Here is a tiny trained network, its code and every weight. The questions are about switching its units off for an input and a target symbol, where a switched-off unit gives its printed mean instead of its output.

import numpy as np


def w(rows, s, z=0):
    codes = np.array(rows[::2]) - 128.0
    scale = np.full(codes.shape[1], s)
    scale[-1] = z or s
    return codes * scale


def norm(h):
    return h / np.sqrt((h * h).mean(-1, keepdims=True) + 1e-5)


def f(y):
    return np.maximum(y, 0)


def softmax(a):
    e = np.exp(a - a.max(-1, keepdims=True))
    return e / e.sum(-1, keepdims=True)


def log_softmax(a):
    a = a - a.max(-1, keepdims=True)
    return a - np.log(np.exp(a).sum(-1, keepdims=True))


def net(x, mask):
    ids = ['βεζθλσφω'.index(c) for c in x.split()]
    T = len(ids)
    res = E[ids] + P[:T]
    q, k, v = (norm(res) @ M[0].T for M in (Q, K, V))
    z = softmax(np.where(np.tri(T) > 0, q @ k.T / 2**0.5, -1e9)) @ v
    res = res + np.where(mask[0], z, O[0][:, -1]) @ O[0][:, :-1]
    y = f(norm(res) @ A[0][:, :-1].T + A[0][:, -1])
    res = res + np.where(mask[1:25], y, B[0][:, -1]) @ B[0][:, :-1]
    return log_softmax(norm(res)[-1] @ U[:, :-1].T + U[:, -1])


Q, K, V, O, A, B = {}, {}, {}, {}, {}, {}
E = w([
[159,109,99,137],'β',
[154,88,132,130],'ε',
[157,103,136,120],'ζ',
[152,150,124,85],'θ',
[102,152,117,253],'λ',
[168,147,154,80],'σ',
[157,128,94,124],'φ',
[157,116,157,96],'ω',
],0.014)
P = w([
[149,200,166,147],'0',
[158,142,91,191],'1',
[157,142,98,185],'2',
[157,135,109,179],'3',
[84,46,230,118],'4',
[82,48,247,118],'5',
[80,48,254,124],'6',
],0.0078)
Q[0] = w([
[31,130,156,123],'H0',
[248,101,179,140],'H0',
],0.014)
K[0] = w([
[161,57,8,59],'H0',
[93,173,135,197],'H0',
],0.011)
V[0] = w([
[176,113,255,103],'H0',
[135,129,107,11],'H0',
],0.0097)
O[0] = w([
[39,147,118,68,253],'H0',
[254,21,31,87,41],'H0',
],0.0094,0.0041)
A[0] = w([
[87,81,180,125,145],'N0',
[181,127,33,114,153],'N1',
[75,124,131,184,109],'N2',
[85,149,104,126,75],'N3',
[54,144,90,59,141],'N4',
[230,116,119,100,100],'N5',
[86,139,176,207,111],'N6',
[110,80,196,130,120],'N7',
[227,111,148,150,178],'N8',
[174,115,189,172,178],'N9',
[70,151,72,107,138],'N10',
[66,194,185,164,140],'N11',
[42,121,115,242,173],'N12',
[202,114,210,98,154],'N13',
[146,57,168,97,160],'N14',
[10,141,140,97,109],'N15',
[238,140,114,144,103],'N16',
[90,50,231,108,117],'N17',
[114,130,64,157,111],'N18',
[101,122,161,251,141],'N19',
[166,42,117,149,254],'N20',
[254,178,164,206,105],'N21',
[130,217,168,208,143],'N22',
[90,29,49,136,125],'N23',
],0.0095,0.0037)
B[0] = w([
[98,113,108,118,207],'N0',
[102,145,155,125,181],'N1',
[124,141,141,110,172],'N2',
[137,104,124,143,144],'N3',
[157,97,149,154,201],'N4',
[102,154,115,157,170],'N5',
[112,162,160,133,210],'N6',
[91,121,120,131,196],'N7',
[130,72,68,170,165],'N8',
[174,134,102,161,186],'N9',
[153,115,146,149,167],'N10',
[107,140,156,160,254],'N11',
[77,166,135,96,212],'N12',
[97,152,111,155,191],'N13',
[92,148,112,114,190],'N14',
[135,100,115,149,239],'N15',
[84,87,113,149,159],'N16',
[107,118,106,129,242],'N17',
[154,136,173,117,140],'N18',
[120,193,118,123,208],'N19',
[116,162,123,124,185],'N20',
[250,106,156,163,159],'N21',
[88,186,105,91,219],'N22',
[131,148,139,95,165],'N23',
],0.012,0.0072)
U = w([
[126,254,168,151,133],'β',
[84,143,217,172,6],'ε',
[115,67,203,223,150],'ζ',
[113,147,18,115,160],'θ',
[151,165,171,129,18],'λ',
[144,165,151,10,96],'σ',
[176,128,100,247,147],'φ',
[136,54,177,66,247],'ω',
],0.0092,0.0025)

Each question gives the input, a string of symbols that net reads in full, and the target symbol t.
The units are the heads (2 rows each of Q, K, V and O) and the neurons (one row each of A and B). Each row of codes is followed by its name. A weight is (code - 128) times the scale printed after its matrix; where a second scale follows, it is the last column's (O, A, B and U).
mask holds one flag per unit, heads first, then neurons. A switched-off unit (its flag False) gives its mean, the last column of its rows in O or B, instead of its output. The means were averaged over made-up inputs and are rounded, as every weight is.
A unit's drop is (log p(t) with every unit on - log p(t) with that unit switched off) / (log p(t) with every unit on - log p(t) with every unit switched off).
The circuit of an input: a set's keep is (log p(t) with only the set's units on - log p(t) with every unit switched off) / (log p(t) with every unit on - log p(t) with every unit switched off). Starting from the 12 units with the biggest drops (on a tie, the unit counted first), units are removed one at a time, each time the one whose removal leaves the highest keep (on an exact tie, the one counted first), for as long as the keep stays at least 0.8.
units of the circuit, in order: the units of the circuit, biggest drop first
top k neurons: the k neurons with the biggest drops, biggest first
drop of u: that unit's drop, to one decimal
input θ θ ε ζ, target θ: units of the circuit, in order : [H0]
input θ ω ω ω ζ, target ω: units of the circuit, in order : [H0; N19; N11]
input φ θ θ θ ε φ, target θ: units of the circuit, in order : [H0; N11]
input φ β ζ ζ, target φ: top 2 neurons : [N21; N8]
input θ ζ ε, target θ: top 2 neurons : [N8; N11]
input β θ φ θ φ, target θ: units of the circuit, in order : [H0; N11; N14; N8]
input σ θ φ β, target σ: top 2 neurons : [N23; N11]
input ζ θ ζ σ, target ζ: top 2 neurons : [N4; N22]
input φ ω φ, target φ: top 3 neurons : [N21; N8; N16]
input ω θ θ, target ω: top 2 neurons : [N4; N22]
input θ φ β, target θ: drop of H0 : 2.0
input ζ ζ θ, target ζ: drop of H0 : 0.6
input ω θ θ ε σ σ, target θ: drop of N6 : 0.1
input ζ ζ φ, target ζ: drop of N20 : 0.0
